Here is a tiny trained network, its code and every weight. The questions are about switching its units off for an input and a target symbol, where a switched-off unit gives its printed mean instead of its output.

import numpy as np


def w(rows, s, z=0):
    codes = np.array(rows[::2]) - 128.0
    scale = np.full(codes.shape[1], s)
    scale[-1] = z or s
    return codes * scale


def f(y):
    return np.maximum(y, 0)


def softmax(a):
    e = np.exp(a - a.max(-1, keepdims=True))
    return e / e.sum(-1, keepdims=True)


def log_softmax(a):
    a = a - a.max(-1, keepdims=True)
    return a - np.log(np.exp(a).sum(-1, keepdims=True))


def net(x, mask):
    ids = ['Ψβελμστφ'.index(c) for c in x.split()]
    T = len(ids)
    res = E[ids] + P[:T]
    q, k, v = (res @ M[0].T for M in (Q, K, V))
    z = softmax(np.where(np.tri(T) > 0, q @ k.T / 2**0.5, -1e9)) @ v
    res = res + np.where(mask[0], z, O[0][:, -1]) @ O[0][:, :-1]
    y = f(res @ A[0][:, :-1].T + A[0][:, -1])
    res = res + np.where(mask[1:13], y, B[0][:, -1]) @ B[0][:, :-1]
    return log_softmax(res[-1] @ U[:, :-1].T + U[:, -1])


Q, K, V, O, A, B = {}, {}, {}, {}, {}, {}
E = w([
[147,125,167,142],'Ψ',
[95,116,204,165],'β',
[181,164,147,99],'ε',
[103,94,89,42],'λ',
[13,158,61,177],'μ',
[231,190,79,158],'σ',
[148,90,6,221],'τ',
[102,160,141,142],'φ',
],0.021)
P = w([
[49,81,223,196],'0',
[165,189,136,99],'1',
[60,41,189,164],'2',
[167,195,130,103],'3',
[75,23,153,147],'4',
[164,197,126,109],'5',
[89,13,145,142],'6',
[158,201,139,102],'7',
[94,5,131,142],'8',
[168,203,136,102],'9',
[96,2,127,143],'10',
[165,207,141,104],'11',
[103,2,124,140],'12',
],0.0092)
Q[0] = w([
[76,102,163,89],'H0',
[151,238,190,3],'H0',
],0.0064)
K[0] = w([
[133,94,190,149],'H0',
[146,206,253,123],'H0',
],0.0068)
V[0] = w([
[130,58,83,203],'H0',
[89,3,96,10],'H0',
],0.0058)
O[0] = w([
[130,44,77,253,251],'H0',
[110,95,107,99,23],'H0',
],0.014,0.0029)
A[0] = w([
[143,141,145,180,83],'N0',
[54,204,237,78,167],'N1',
[175,231,94,120,142],'N2',
[155,87,196,133,254],'N3',
[75,108,222,170,84],'N4',
[160,123,193,176,103],'N5',
[135,188,139,135,208],'N6',
[159,69,131,70,147],'N7',
[75,69,167,111,108],'N8',
[249,139,169,107,92],'N9',
[110,48,116,161,190],'N10',
[122,81,140,183,74],'N11',
],0.013,0.0066)
B[0] = w([
[131,198,190,75,165],'N0',
[141,68,160,103,204],'N1',
[73,141,119,53,197],'N2',
[110,75,43,177,186],'N3',
[200,151,132,93,178],'N4',
[131,143,149,155,167],'N5',
[77,135,228,179,184],'N6',
[176,174,209,159,146],'N7',
[106,96,64,75,163],'N8',
[108,76,1,162,182],'N9',
[157,154,117,110,249],'N10',
[178,165,135,119,207],'N11',
],0.0092,0.016)
U = w([
[127,183,187,96,240],'Ψ',
[192,192,156,11,78],'β',
[96,52,109,165,246],'ε',
[128,87,70,42,99],'λ',
[126,221,107,58,42],'μ',
[59,159,131,191,3],'σ',
[171,173,115,100,152],'τ',
[142,116,200,158,53],'φ',
],0.012,0.0037)

Each question gives the input, a string of symbols that net reads in full, and the target symbol t.
The units are the heads (2 rows each of Q, K, V and O) and the neurons (one row each of A and B). Each row of codes is followed by its name. A weight is (code - 128) times the scale printed after its matrix; where a second scale follows, it is the last column's (O, A, B and U).
mask holds one flag per unit, heads first, then neurons. A switched-off unit (its flag False) gives its mean, the last column of its rows in O or B, instead of its output. The means were averaged over made-up inputs and are rounded, as every weight is.
A unit's drop is (log p(t) with every unit on - log p(t) with that unit switched off) / (log p(t) with every unit on - log p(t) with every unit switched off).
The circuit of an input: a set's keep is (log p(t) with only the set's units on - log p(t) with every unit switched off) / (log p(t) with every unit on - log p(t) with every unit switched off). Starting from the 12 units with the biggest drops (on a tie, the unit counted first), units are removed one at a time, each time the one whose removal leaves the highest keep (on an exact tie, the one counted first), for as long as the keep stays at least 0.8.
units of the circuit, in order: the units of the circuit, biggest drop first
unit that matters most: the unit with the biggest drop
k most important neurons: the k neurons with the biggest drops, biggest first
drop of u: that unit's drop, to one decimal
input λ Ψ Ψ φ β σ Ψ ε β μ σ, target ε: 4 most important neurons => N9, N10, N11, N4
input β τ σ τ, target τ: units of the circuit, in order => H0, N11, N10, N0
input ε φ β Ψ, target ε: unit that matters most => N9
input φ τ φ, target τ: units of the circuit, in order => N4, H0, N6, N1
input μ φ μ φ λ λ β β ε Ψ σ λ β, target λ: 4 most important neurons => N8, N4, N3, N6
input μ λ μ φ λ μ φ φ μ λ φ, target λ: 4 most important neurons => N6, N8, N5, N7
input Ψ Ψ τ, target τ: 3 most important neurons => N11, N10, N0
input σ φ τ ε σ σ σ φ φ φ, target Ψ: 2 most important neurons => N6, N2
input φ Ψ μ λ μ τ τ φ ε φ σ μ Ψ, target τ: 3 most important neurons => N11, N10, N9
input Ψ τ β ε ε τ φ β μ φ Ψ μ β, target τ: 2 most important neurons => N4, N11
input τ ε Ψ ε τ β, target φ: 2 most important neurons => N1, N2
input μ σ β, target β: 2 most important neurons => N4, N9
input φ φ ε, target ε: drop of N9 => 0.2
input ε φ φ σ τ φ τ β φ Ψ Ψ, target τ: drop of H0 => 0.4
input τ μ μ, target τ: drop of N11 => 0.2
